Below is a small trained network, with its code and all its weights. Each question gives an input and a class and asks what happens when units are switched off, that is, made to give their printed mean instead of their output.

import numpy as np


def w(rows, s, z=0):
    codes = np.array(rows[::2]) - 128.0
    scale = np.full(codes.shape[1], s)
    scale[-1] = z or s
    return codes * scale


def f(y):
    return y / 2 * (1 + np.tanh(0.7978845608 * (y + 0.044715 * y**3)))


def log_softmax(a):
    a = a - a.max(-1, keepdims=True)
    return a - np.log(np.exp(a).sum(-1, keepdims=True))


def net(x, mask):
    res = np.array(x, float).reshape(1, 4) / 4 @ E
    y = f(res @ A[0][:, :-1].T + A[0][:, -1])
    res = res + np.where(mask, y, B[0][:, -1]) @ B[0][:, :-1]
    return log_softmax(res[-1] @ U[:, :-1].T + U[:, -1])


A, B = {}, {}
E = w([
[2,176,160,101,165,163],'x0',
[93,99,132,25,39,153],'x1',
[167,81,205,94,176,178],'x2',
[130,131,117,109,124,149],'x3',
],0.0083)
A[0] = w([
[17,169,144,144,166,187,15],'neuron 0',
[205,111,76,154,62,160,13],'neuron 1',
[175,192,140,173,190,104,229],'neuron 2',
[185,82,86,100,96,19,72],'neuron 3',
[62,97,235,122,167,236,236],'neuron 4',
[64,148,106,151,152,197,47],'neuron 5',
[90,200,32,161,133,54,179],'neuron 6',
[74,208,86,175,46,76,172],'neuron 7',
[130,81,115,178,86,163,41],'neuron 8',
[210,108,91,167,66,156,41],'neuron 9',
[127,183,48,49,100,91,191],'neuron 10',
[187,104,122,143,88,80,2],'neuron 11',
[29,132,187,133,101,134,35],'neuron 12',
[135,102,229,41,42,102,172],'neuron 13',
[1,144,137,145,143,151,16],'neuron 14',
],0.0084,0.0024)
B[0] = w([
[91,86,75,148,164,62,203],'neuron 0',
[71,96,95,96,143,61,175],'neuron 1',
[149,168,188,129,34,100,205],'neuron 2',
[120,82,55,106,214,168,192],'neuron 3',
[144,125,168,93,176,182,254],'neuron 4',
[2,85,127,120,140,74,157],'neuron 5',
[162,183,163,182,110,176,221],'neuron 6',
[181,210,167,158,249,229,214],'neuron 7',
[103,139,92,61,178,142,125],'neuron 8',
[111,109,35,123,162,118,181],'neuron 9',
[181,137,194,126,88,187,186],'neuron 10',
[55,72,80,66,133,128,158],'neuron 11',
[79,73,89,132,52,55,172],'neuron 12',
[161,210,167,168,71,138,221],'neuron 13',
[89,63,33,104,152,101,191],'neuron 14',
],0.0077,0.0069)
U = w([
[107,238,189,31,117,157,212],'0',
[3,120,11,19,91,9,6],'1',
[86,252,202,51,25,75,192],'2',
],0.0057,0.0024)

Each question gives the input, the list of numbers given to net, and the class t.
The units are the neurons (one row each of A and B). Each row of codes is followed by its name. A weight is (code - 128) times the scale printed after its matrix; where a second scale follows, it is the last column's (A, B and U).
mask holds one flag per neuron, in row order. A switched-off neuron (its flag False) gives its mean, the last column of its row in B, instead of its output. The means were averaged over made-up inputs and are rounded, as every weight is.
A unit's drop is (log p(t) with every unit on - log p(t) with that unit switched off) / (log p(t) with every unit on - log p(t) with every unit switched off).
The circuit of an input: a set's keep is (log p(t) with only the set's units on - log p(t) with every unit switched off) / (log p(t) with every unit on - log p(t) with every unit switched off). Starting from the 12 units with the biggest drops (on a tie, the unit counted first), units are removed one at a time, each time the one whose removal leaves the highest keep (on an exact tie, the one counted first), for as long as the keep stays at least 0.8.
units of the circuit, in order: the units of the circuit, biggest drop first
most important unit: the unit with the biggest drop
k most important neurons: the k neurons with the biggest drops, biggest first
drop of u: that unit's drop, to one decimal
input [5,3,-1,-2], class 1: units of the circuit, in order	(neuron 14; neuron 12)
input [7,0,-3,6], class 1: most important unit	neuron 14
input [-5,7,-8,4], class 0: units of the circuit, in order	(neuron 7; neuron 10)
input [-5,-3,-2,2], class 1: units of the circuit, in order	(neuron 13; neuron 9)
input [8,8,4,0], class 1: 3 most important neurons	(neuron 14; neuron 12; neuron 0)
input [8,-4,-4,8], class 1: 3 most important neurons	(neuron 14; neuron 0; neuron 5)
input [-5,4,-6,4], class 0: 2 most important neurons	(neuron 7; neuron 10)
input [-5,-4,2,2], class 1: drop of neuron 2	-0.1
input [8,-3,6,2], class 1: drop of neuron 14	0.1
input [-3,4,-5,-8], class 0: drop of neuron 2	0.1
